Here is a tiny trained network, its code and every weight. The questions are about switching its units off for an input and a class, where a switched-off unit gives its printed mean instead of its output.

import numpy as np


def w(rows, s, z=0):
    codes = np.array(rows[::2]) - 128.0
    scale = np.full(codes.shape[1], s)
    scale[-1] = z or s
    return codes * scale


def f(y):
    return y / 2 * (1 + np.tanh(0.7978845608 * (y + 0.044715 * y**3)))


def log_softmax(a):
    a = a - a.max(-1, keepdims=True)
    return a - np.log(np.exp(a).sum(-1, keepdims=True))


def net(x, mask):
    res = np.array(x, float).reshape(1, 7) / 4 @ E
    y = f(res @ A[0][:, :-1].T + A[0][:, -1])
    res = res + np.where(mask, y, B[0][:, -1]) @ B[0][:, :-1]
    return log_softmax(res[-1] @ U[:, :-1].T + U[:, -1])


A, B = {}, {}
E = w([
[230,101,87,110,45,52],'x0',
[237,109,150,74,127,251],'x1',
[165,32,152,167,207,116],'x2',
[119,85,36,2,156,131],'x3',
[166,127,8,165,153,154],'x4',
[126,129,129,129,126,128],'x5',
[126,127,126,128,128,128],'x6',
],0.0083)
A[0] = w([
[123,86,113,69,154,114,52],'N0',
[95,86,85,65,147,79,161],'N1',
[56,114,152,102,159,63,253],'N2',
[148,114,191,194,98,145,120],'N3',
[177,161,138,230,121,118,118],'N4',
[126,88,234,62,84,139,131],'N5',
[143,230,134,73,63,98,104],'N6',
[172,36,168,131,182,104,57],'N7',
[196,142,103,129,89,72,16],'N8',
[164,31,140,178,177,71,60],'N9',
[123,179,100,123,49,164,74],'N10',
[96,113,126,140,113,74,155],'N11',
[187,121,126,139,60,104,33],'N12',
[180,115,126,117,64,14,97],'N13',
[168,144,42,187,147,183,201],'N14',
[129,97,114,39,151,127,105],'N15',
[109,196,92,226,102,64,89],'N16',
[151,128,110,114,133,244,129],'N17',
[172,107,180,87,92,186,107],'N18',
[184,94,120,110,57,124,150],'N19',
[123,200,108,136,77,154,59],'N20',
[48,202,121,130,160,208,110],'N21',
[210,150,165,126,106,213,22],'N22',
[110,138,106,94,39,133,58],'N23',
[184,136,145,107,132,178,42],'N24',
],0.011,0.004)
B[0] = w([
[120,160,167,78,143,155,171],'N0',
[183,223,140,91,138,139,223],'N1',
[198,129,83,198,93,170,255],'N2',
[130,191,212,79,124,127,203],'N3',
[143,190,203,68,112,115,208],'N4',
[245,63,121,195,48,42,222],'N5',
[63,60,140,124,83,133,209],'N6',
[2,66,99,67,116,105,195],'N7',
[123,90,186,194,223,140,175],'N8',
[17,87,106,50,61,166,201],'N9',
[65,79,144,109,118,91,170],'N10',
[106,196,32,156,92,134,189],'N11',
[131,115,180,122,191,173,168],'N12',
[131,123,157,202,211,201,229],'N13',
[224,65,153,107,65,24,222],'N14',
[148,197,191,80,153,100,209],'N15',
[145,155,106,139,100,159,240],'N16',
[147,149,105,182,117,159,233],'N17',
[90,197,76,214,116,121,206],'N18',
[146,144,98,174,197,148,196],'N19',
[53,74,167,15,102,93,161],'N20',
[143,45,197,187,191,150,240],'N21',
[80,180,72,146,96,169,208],'N22',
[96,90,170,100,127,146,170],'N23',
[30,168,75,178,107,136,175],'N24',
],0.0076,0.0082)
U = w([
[109,58,174,209,250,174,86],'0',
[81,184,46,197,95,133,95],'1',
[17,25,143,63,88,122,81],'2',
[149,107,138,145,114,107,251],'3',
[149,227,212,67,135,107,90],'4',
[215,44,121,174,65,38,119],'5',
],0.011,0.013)

Each question gives the input, the list of numbers given to net, and the class t.
The units are the neurons (one row each of A and B). Each row of codes is followed by its name. A weight is (code - 128) times the scale printed after its matrix; where a second scale follows, it is the last column's (A, B and U).
mask holds one flag per neuron, in row order. A switched-off neuron (its flag False) gives its mean, the last column of its row in B, instead of its output. The means were averaged over made-up inputs and are rounded, as every weight is.
A unit's drop is (log p(t) with every unit on - log p(t) with that unit switched off) / (log p(t) with every unit on - log p(t) with every unit switched off).
The circuit of an input: a set's keep is (log p(t) with only the set's units on - log p(t) with every unit switched off) / (log p(t) with every unit on - log p(t) with every unit switched off). Starting from the 12 units with the biggest drops (on a tie, the unit counted first), units are removed one at a time, each time the one whose removal leaves the highest keep (on an exact tie, the one counted first), for as long as the keep stays at least 0.8.
circuit, biggest first: the units of the circuit, biggest drop first
most important unit: the unit with the biggest drop
top k neurons: the k neurons with the biggest drops, biggest first
drop of u: that unit's drop, to one decimal
input [8,-8,3,-8,-3,2,1], class 0: circuit, biggest first => [N13]
input [6,-8,7,5,-5,5,-1], class 1: top 3 neurons => [N11; N2; N1]
input [-6,-5,3,-5,7,-2,-7], class 3: top 2 neurons => [N5; N14]
input [7,-2,-8,-2,-3,2,-1], class 2: top 4 neurons => [N6; N20; N10; N21]
input [-2,-3,3,5,-3,-7,-2], class 4: top 2 neurons => [N1; N15]
input [-6,-5,6,-7,-2,-5,-5], class 4: circuit, biggest first => [N3; N4]
input [8,1,-7,-2,-1,-8,8], class 0: top 2 neurons => [N13; N8]
input [-7,-7,-3,-5,8,6,-3], class 5: top 3 neurons => [N14; N21; N13]
input [-7,5,8,-1,-2,1,3], class 2: circuit, biggest first => [N7; N9]
input [-5,8,3,8,-3,3,-7], class 1: top 4 neurons => [N18; N24; N17; N22]
input [6,7,3,3,5,1,4], class 1: circuit, biggest first => [N22; N24]
input [-7,4,-7,-7,7,-1,7], class 0: top 2 neurons => [N21; N5]
input [7,5,6,8,5,3,-7], class 4: top 2 neurons => [N15; N1]
input [-4,-8,7,5,3,8,-3], class 1: most important unit => N2
input [7,3,5,8,2,-2,2], class 4: circuit, biggest first => [N15; N1]
input [6,5,-6,1,1,5,-3], class 0: top 2 neurons => [N19; N8]
input [3,7,0,6,-4,2,1], class 1: top 2 neurons => [N18; N24]
input [2,-6,-8,2,5,-4,-3], class 2: top 2 neurons => [N20; N6]
input [-6,8,-4,1,-8,-4,1], class 1: top 4 neurons => [N18; N22; N24; N14]
input [-6,7,0,-7,-2,6,-2], class 1: most important unit => N22
input [7,6,8,0,-7,-3,-4], class 2: top 2 neurons => [N7; N9]
input [-3,-5,-6,8,6,-1,-7], class 4: circuit, biggest first => [N1; N15]
input [-8,2,-5,1,1,4,2], class 0: drop of N21 => 0.5
input [4,-6,-4,-5,-8,1,-2], class 5: drop of N6 => 0.2
input [4,-8,-2,-7,-8,7,1], class 1: drop of N24 => -0.1
input [8,3,-8,-7,-8,7,0], class 0: drop of N20 => -0.1
input [1,7,-7,-2,-5,6,-4], class 1: circuit, biggest first => [N18]
